Below is a small trained network, with its code and all its weights. Each question gives an input and a class and asks what happens when units are switched off, that is, made to give their printed mean instead of their output.

import numpy as np


def w(rows, s, z=0):
    codes = np.array(rows[::2]) - 128.0
    scale = np.full(codes.shape[1], s)
    scale[-1] = z or s
    return codes * scale


def f(y):
    return y / 2 * (1 + np.tanh(0.7978845608 * (y + 0.044715 * y**3)))


def log_softmax(a):
    a = a - a.max(-1, keepdims=True)
    return a - np.log(np.exp(a).sum(-1, keepdims=True))


def net(x, mask):
    res = np.array(x, float).reshape(1, 8) / 4 @ E
    y = f(res @ A[0][:, :-1].T + A[0][:, -1])
    res = res + np.where(mask, y, B[0][:, -1]) @ B[0][:, :-1]
    return log_softmax(res[-1] @ U[:, :-1].T + U[:, -1])


A, B = {}, {}
E = w([
[131,168,165,104,156,152,169,117],'x0',
[107,175,124,217,197,58,208,113],'x1',
[58,94,138,117,131,80,79,164],'x2',
[156,196,141,187,91,147,148,90],'x3',
[128,129,66,80,60,200,81,127],'x4',
[118,120,3,124,84,146,104,113],'x5',
[229,160,143,160,123,146,116,63],'x6',
[58,180,141,62,76,190,215,201],'x7',
],0.0057)
A[0] = w([
[63,170,148,119,152,114,230,177,208],'N0',
[149,134,251,146,166,110,158,96,233],'N1',
[152,138,103,83,87,178,104,146,240],'N2',
[156,155,102,98,61,217,107,95,203],'N3',
[97,93,87,148,114,78,102,138,211],'N4',
[100,49,110,29,140,158,84,169,185],'N5',
[110,116,183,145,154,70,96,152,224],'N6',
[109,109,75,161,144,65,82,99,248],'N7',
[134,125,115,151,132,129,131,106,142],'N8',
[192,143,195,156,166,89,125,117,243],'N9',
[191,129,76,197,181,121,142,71,194],'N10',
[74,82,138,120,175,103,108,143,211],'N11',
],0.012,0.0019)
B[0] = w([
[89,163,139,105,145,123,255,181,254],'N0',
[115,159,222,153,166,185,110,104,222],'N1',
[120,122,110,106,63,169,104,113,202],'N2',
[118,174,96,147,27,173,100,104,219],'N3',
[134,118,128,115,130,58,92,145,180],'N4',
[126,58,178,34,136,131,125,156,249],'N5',
[114,163,171,148,158,113,91,124,187],'N6',
[149,100,95,153,148,48,90,128,196],'N7',
[129,117,112,141,145,132,133,126,135],'N8',
[161,120,178,149,188,185,98,91,202],'N9',
[183,72,69,156,183,158,172,103,201],'N10',
[121,159,149,150,136,74,130,142,192],'N11',
],0.02,0.0087)
U = w([
[124,50,137,34,87,166,94,144,147],'0',
[117,105,133,134,149,1,58,168,1],'1',
[124,187,80,155,51,159,86,98,149],'2',
[143,149,210,182,188,161,90,92,86],'3',
[81,169,145,114,148,98,211,196,226],'4',
[183,66,51,183,165,103,121,96,143],'5',
],0.007,0.00066)

Each question gives the input, the list of numbers given to net, and the class t.
The units are the neurons (one row each of A and B). Each row of codes is followed by its name. A weight is (code - 128) times the scale printed after its matrix; where a second scale follows, it is the last column's (A, B and U).
mask holds one flag per neuron, in row order. A switched-off neuron (its flag False) gives its mean, the last column of its row in B, instead of its output. The means were averaged over made-up inputs and are rounded, as every weight is.
A unit's drop is (log p(t) with every unit on - log p(t) with that unit switched off) / (log p(t) with every unit on - log p(t) with every unit switched off).
The circuit of an input: a set's keep is (log p(t) with only the set's units on - log p(t) with every unit switched off) / (log p(t) with every unit on - log p(t) with every unit switched off). Starting from all 12 units, units are removed one at a time, each time the one whose removal leaves the highest keep (on an exact tie, the one counted first), for as long as the keep stays at least 0.8.
units of the circuit, in order: the units of the circuit, biggest drop first
most important unit: the unit with the biggest drop
top k neurons: the k neurons with the biggest drops, biggest first
drop of u: that unit's drop, to one decimal
input [-6,4,-5,-3,4,8,5,-4], class 5: units of the circuit, in order : [N10]
input [-7,0,4,4,7,-6,3,8], class 2: top 2 neurons : [N3, N5]
input [-6,-5,-2,0,-1,1,-2,-6], class 1: units of the circuit, in order : [N7, N4]
input [7,5,3,-2,7,2,6,-2], class 5: units of the circuit, in order : [N10, N1]
input [-8,-2,0,-3,-2,2,4,-1], class 1: units of the circuit, in order : [N4, N7]
input [3,1,8,-3,2,2,2,2], class 1: units of the circuit, in order : [N0, N3, N1]
input [3,-2,5,-3,6,2,8,-7], class 5: units of the circuit, in order : [N10, N7]
input [-7,1,7,0,-4,8,8,-1], class 5: top 2 neurons : [N10, N5]
input [4,6,-2,-8,-2,7,-7,-3], class 1: top 2 neurons : [N7, N4]
input [-4,3,6,5,-7,-8,-5,2], class 3: top 3 neurons : [N1, N9, N6]
input [-1,-6,-4,7,4,-4,-7,-6], class 2: drop of N3 : 0.3
input [8,-1,6,-4,3,0,-4,-3], class 1: drop of N11 : 0.4
input [-4,1,2,-2,1,7,-1,-4], class 1: drop of N4 : 0.2
input [6,-3,3,1,8,-7,4,-1], class 2: most important unit : N3
input [-3,5,-5,5,0,0,-2,-5], class 5: drop of N10 : 0.7
